Here is a tiny trained network, its code and every weight. The questions are about switching its units off for an input and a target symbol, where a switched-off unit gives its printed mean instead of its output.

import numpy as np


def w(rows, s, z=0):
    codes = np.array(rows[::2]) - 128.0
    scale = np.full(codes.shape[1], s)
    scale[-1] = z or s
    return codes * scale


def f(y):
    return np.maximum(y, 0)


def softmax(a):
    e = np.exp(a - a.max(-1, keepdims=True))
    return e / e.sum(-1, keepdims=True)


def log_softmax(a):
    a = a - a.max(-1, keepdims=True)
    return a - np.log(np.exp(a).sum(-1, keepdims=True))


def net(x, mask):
    ids = ['βδζμξστφω'.index(c) for c in x.split()]
    T = len(ids)
    res = E[ids] + P[:T]
    r = res
    for j in range(2):
        rows = slice(4 * j, 4 * j + 4)
        q, k, v = (r @ M[0][rows].T for M in (Q, K, V))
        z = softmax(np.where(np.tri(T) > 0, q @ k.T / 4**0.5, -1e9)) @ v
        o = O[0][rows]
        res = res + np.where(mask[j], z, o[:, -1]) @ o[:, :-1]
    y = f(res @ A[0][:, :-1].T + A[0][:, -1])
    res = res + np.where(mask[2:14], y, B[0][:, -1]) @ B[0][:, :-1]
    return log_softmax(res[-1] @ U[:, :-1].T + U[:, -1])


Q, K, V, O, A, B = {}, {}, {}, {}, {}, {}
E = w([
[217,92,147,128,111],'β',
[194,247,158,197,178],'δ',
[113,105,206,139,16],'ζ',
[150,100,50,82,69],'μ',
[59,88,111,220,121],'ξ',
[78,120,115,46,47],'σ',
[91,131,159,166,35],'τ',
[104,111,193,198,183],'φ',
[58,102,164,100,109],'ω',
],0.015)
P = w([
[84,2,171,153,203],'0',
[138,162,118,128,93],'1',
[154,154,109,136,76],'2',
[178,148,100,143,67],'3',
[172,131,96,145,63],'4',
[168,131,91,133,53],'5',
],0.0073)
Q[0] = w([
[119,71,111,81,177],'head 0',
[119,124,143,138,125],'head 0',
[176,125,129,160,223],'head 0',
[183,147,73,85,167],'head 0',
[149,200,86,47,167],'head 1',
[140,105,86,178,66],'head 1',
[106,254,78,123,212],'head 1',
[110,19,102,128,85],'head 1',
],0.017)
K[0] = w([
[81,188,106,75,121],'head 0',
[116,123,125,134,122],'head 0',
[62,111,160,72,134],'head 0',
[122,144,166,61,154],'head 0',
[61,251,105,138,54],'head 1',
[102,83,165,90,182],'head 1',
[142,244,182,115,94],'head 1',
[97,29,155,142,125],'head 1',
],0.017)
V[0] = w([
[153,120,56,154,156],'head 0',
[232,168,172,97,167],'head 0',
[137,178,199,136,101],'head 0',
[63,205,76,184,130],'head 0',
[213,117,40,69,126],'head 1',
[100,197,163,4,58],'head 1',
[53,179,5,200,83],'head 1',
[166,208,147,204,68],'head 1',
],0.011)
O[0] = w([
[182,174,33,181,75,95],'head 0',
[249,72,148,177,161,67],'head 0',
[99,78,222,137,136,149],'head 0',
[73,147,69,236,66,100],'head 0',
[211,68,2,95,199,2],'head 1',
[25,27,123,10,88,59],'head 1',
[96,146,47,160,29,66],'head 1',
[143,33,190,226,90,88],'head 1',
],0.0085,0.008)
A[0] = w([
[131,69,97,49,45,120],'neuron 0',
[165,71,109,122,135,45],'neuron 1',
[164,118,66,108,113,99],'neuron 2',
[126,91,169,145,53,195],'neuron 3',
[97,6,92,105,94,223],'neuron 4',
[63,138,113,158,182,108],'neuron 5',
[76,113,155,141,217,102],'neuron 6',
[152,81,174,77,115,253],'neuron 7',
[73,130,195,140,154,75],'neuron 8',
[181,76,131,174,164,100],'neuron 9',
[127,153,99,109,209,147],'neuron 10',
[41,141,112,154,254,134],'neuron 11',
],0.008,0.003)
B[0] = w([
[46,130,123,178,206,185],'neuron 0',
[156,134,170,128,63,138],'neuron 1',
[162,67,128,95,127,144],'neuron 2',
[150,66,65,89,137,231],'neuron 3',
[158,219,177,255,134,164],'neuron 4',
[153,144,156,122,98,162],'neuron 5',
[147,145,125,148,73,178],'neuron 6',
[161,95,93,113,196,213],'neuron 7',
[96,67,115,106,89,248],'neuron 8',
[47,134,96,124,138,166],'neuron 9',
[151,95,98,145,85,158],'neuron 10',
[171,186,148,111,125,173],'neuron 11',
],0.012,0.011)
U = w([
[254,111,174,85,169,255],'β',
[194,44,144,200,118,148],'δ',
[162,43,176,99,115,50],'ζ',
[199,121,53,83,120,164],'μ',
[174,144,93,125,59,127],'ξ',
[134,115,149,110,167,131],'σ',
[154,65,127,117,72,73],'τ',
[212,125,226,117,110,26],'φ',
[181,137,161,29,102,108],'ω',
],0.005,0.0031)

Each question gives the input, a string of symbols that net reads in full, and the target symbol t.
The units are the heads (4 rows each of Q, K, V and O) and the neurons (one row each of A and B). Each row of codes is followed by its name. A weight is (code - 128) times the scale printed after its matrix; where a second scale follows, it is the last column's (O, A, B and U).
mask holds one flag per unit, heads first, then neurons. A switched-off unit (its flag False) gives its mean, the last column of its rows in O or B, instead of its output. The means were averaged over made-up inputs and are rounded, as every weight is.
A unit's drop is (log p(t) with every unit on - log p(t) with that unit switched off) / (log p(t) with every unit on - log p(t) with every unit switched off).
The circuit of an input: a set's keep is (log p(t) with only the set's units on - log p(t) with every unit switched off) / (log p(t) with every unit on - log p(t) with every unit switched off). Starting from the 12 units with the biggest drops (on a tie, the unit counted first), units are removed one at a time, each time the one whose removal leaves the highest keep (on an exact tie, the one counted first), for as long as the keep stays at least 0.8.
circuit, biggest first: the units of the circuit, biggest drop first
top k neurons: the k neurons with the biggest drops, biggest first
which heads matter: for each layer, one digit per head in row order, 1 if its drop is at least 0.15 and else 0, layers parted by /
input φ ξ ξ φ, target φ: circuit, biggest first : (head 1; neuron 3)
input β σ ζ β μ, target β: circuit, biggest first : (head 1; head 0)
input β ξ ω ζ ω, target β: circuit, biggest first : (head 1)
input μ φ ξ τ, target μ: which heads matter : 01
input β ζ β τ τ, target β: circuit, biggest first : (head 1; head 0)
input β β ω δ β, target β: which heads matter : 11
input σ ω ξ β ζ, target σ: circuit, biggest first : (head 1; neuron 0)
input ξ ω ω, target ξ: which heads matter : 11
input ζ σ β β ω, target β: which heads matter : 10
input δ ω ω, target δ: which heads matter : 11
input ω τ ζ φ ζ δ, target δ: which heads matter : 01
input β β σ, target β: circuit, biggest first : (head 0; head 1)
input δ ω σ ω ζ, target δ: top 2 neurons : (neuron 4; neuron 0)
input β β μ δ, target δ: top 2 neurons : (neuron 9; neuron 11)
input ξ μ τ ω φ, target ξ: circuit, biggest first : (head 0; head 1)
input μ ξ σ ω, target μ: circuit, biggest first : (head 1)
input δ ω ω ζ μ, target δ: circuit, biggest first : (head 1; neuron 4; head 0; neuron 0)
input φ φ σ ζ β, target φ: top 2 neurons : (neuron 3; neuron 7)
input μ σ β, target μ: which heads matter : 01
input φ ω ξ β, target φ: which heads matter : 01
input σ σ β, target σ: top 2 neurons : (neuron 0; neuron 3)
input φ μ ζ, target φ: circuit, biggest first : (head 1)
